Below is a small trained network, with its code and all its weights. Each question gives an input and a class and asks what happens when units are switched off, that is, made to give their printed mean instead of their output.

import numpy as np


def w(rows, s, z=0):
    codes = np.array(rows[::2]) - 128.0
    scale = np.full(codes.shape[1], s)
    scale[-1] = z or s
    return codes * scale


def f(y):
    return np.maximum(y, 0)


def log_softmax(a):
    a = a - a.max(-1, keepdims=True)
    return a - np.log(np.exp(a).sum(-1, keepdims=True))


def net(x, mask):
    res = np.array(x, float).reshape(1, 8) / 4 @ E
    y = f(res @ A[0][:, :-1].T + A[0][:, -1])
    res = res + np.where(mask, y, B[0][:, -1]) @ B[0][:, :-1]
    return log_softmax(res[-1] @ U[:, :-1].T + U[:, -1])


A, B = {}, {}
E = w([
[140,254,78,123,208,138,140],'x0',
[134,128,111,152,11,106,85],'x1',
[227,88,74,102,124,136,157],'x2',
[237,197,129,101,136,204,73],'x3',
[140,93,44,158,115,193,110],'x4',
[104,81,229,126,148,124,23],'x5',
[166,124,210,100,135,49,168],'x6',
[87,169,177,174,137,160,67],'x7',
],0.0088)
A[0] = w([
[198,167,155,149,66,169,167,173],'N1',
[123,18,153,166,26,119,133,234],'N2',
[145,95,164,80,138,3,232,249],'N3',
[236,171,110,91,138,140,166,242],'N4',
[147,129,152,151,125,60,165,68],'N5',
[82,73,141,145,71,157,110,219],'N6',
[132,206,116,181,194,186,102,208],'N7',
[115,118,154,104,112,90,129,125],'N8',
[40,126,103,124,178,145,57,251],'N9',
],0.011,0.0021)
B[0] = w([
[137,73,117,106,188,126,119,193],'N1',
[141,55,91,186,67,69,109,230],'N2',
[64,85,169,105,75,93,254,254],'N3',
[231,119,130,59,139,137,124,249],'N4',
[123,144,116,138,111,148,186,167],'N5',
[137,92,117,189,120,143,58,191],'N6',
[116,192,130,114,172,149,93,225],'N7',
[104,128,107,142,149,165,148,161],'N8',
[101,203,150,179,127,126,115,198],'N9',
],0.015,0.013)
U = w([
[96,247,148,142,201,151,94,255],'0',
[246,193,104,44,195,144,127,57],'1',
[160,119,98,180,109,105,72,145],'2',
[116,180,154,83,152,99,216,71],'3',
],0.011,0.00097)

Each question gives the input, the list of numbers given to net, and the class t.
The units are the neurons (one row each of A and B). Each row of codes is followed by its name. A weight is (code - 128) times the scale printed after its matrix; where a second scale follows, it is the last column's (A, B and U).
mask holds one flag per neuron, in row order. A switched-off neuron (its flag False) gives its mean, the last column of its row in B, instead of its output. The means were averaged over made-up inputs and are rounded, as every weight is.
A unit's drop is (log p(t) with every unit on - log p(t) with that unit switched off) / (log p(t) with every unit on - log p(t) with every unit switched off).
The circuit of an input: a set's keep is (log p(t) with only the set's units on - log p(t) with every unit switched off) / (log p(t) with every unit on - log p(t) with every unit switched off). Starting from all 9 units, units are removed one at a time, each time the one whose removal leaves the highest keep (on an exact tie, the one counted first), for as long as the keep stays at least 0.8.
circuit, biggest first: the units of the circuit, biggest drop first
top k neurons: the k neurons with the biggest drops, biggest first
drop when u is switched off: that unit's drop, to one decimal
input [-2,-7,-2,-8,7,2,-8,5], class 0: circuit, biggest first -> [N9]
input [4,7,-3,-1,-7,2,-5,-3], class 0: circuit, biggest first -> [N2, N3]
input [-4,-2,-1,-1,-2,-8,-4,1], class 2: top 4 neurons -> [N3, N4, N7, N5]
input [7,4,-4,-3,2,-7,7,7], class 0: top 2 neurons -> [N3, N7]
input [-7,-3,0,5,5,-8,8,4], class 1: top 2 neurons -> [N4, N1]
input [-1,-5,0,-5,-3,4,-8,-1], class 0: top 2 neurons -> [N9, N2]
input [-6,-3,1,-3,0,-5,-3,-4], class 2: drop when N2 is switched off -> 1.8
input [7,7,-6,4,-5,-7,0,3], class 1: drop when N4 is switched off -> 0.1
input [2,-2,1,1,-7,-6,-6,4], class 1: drop when N2 is switched off -> -0.1
input [-6,-1,4,6,-7,6,3,-4], class 3: drop when N8 is switched off -> 0.0
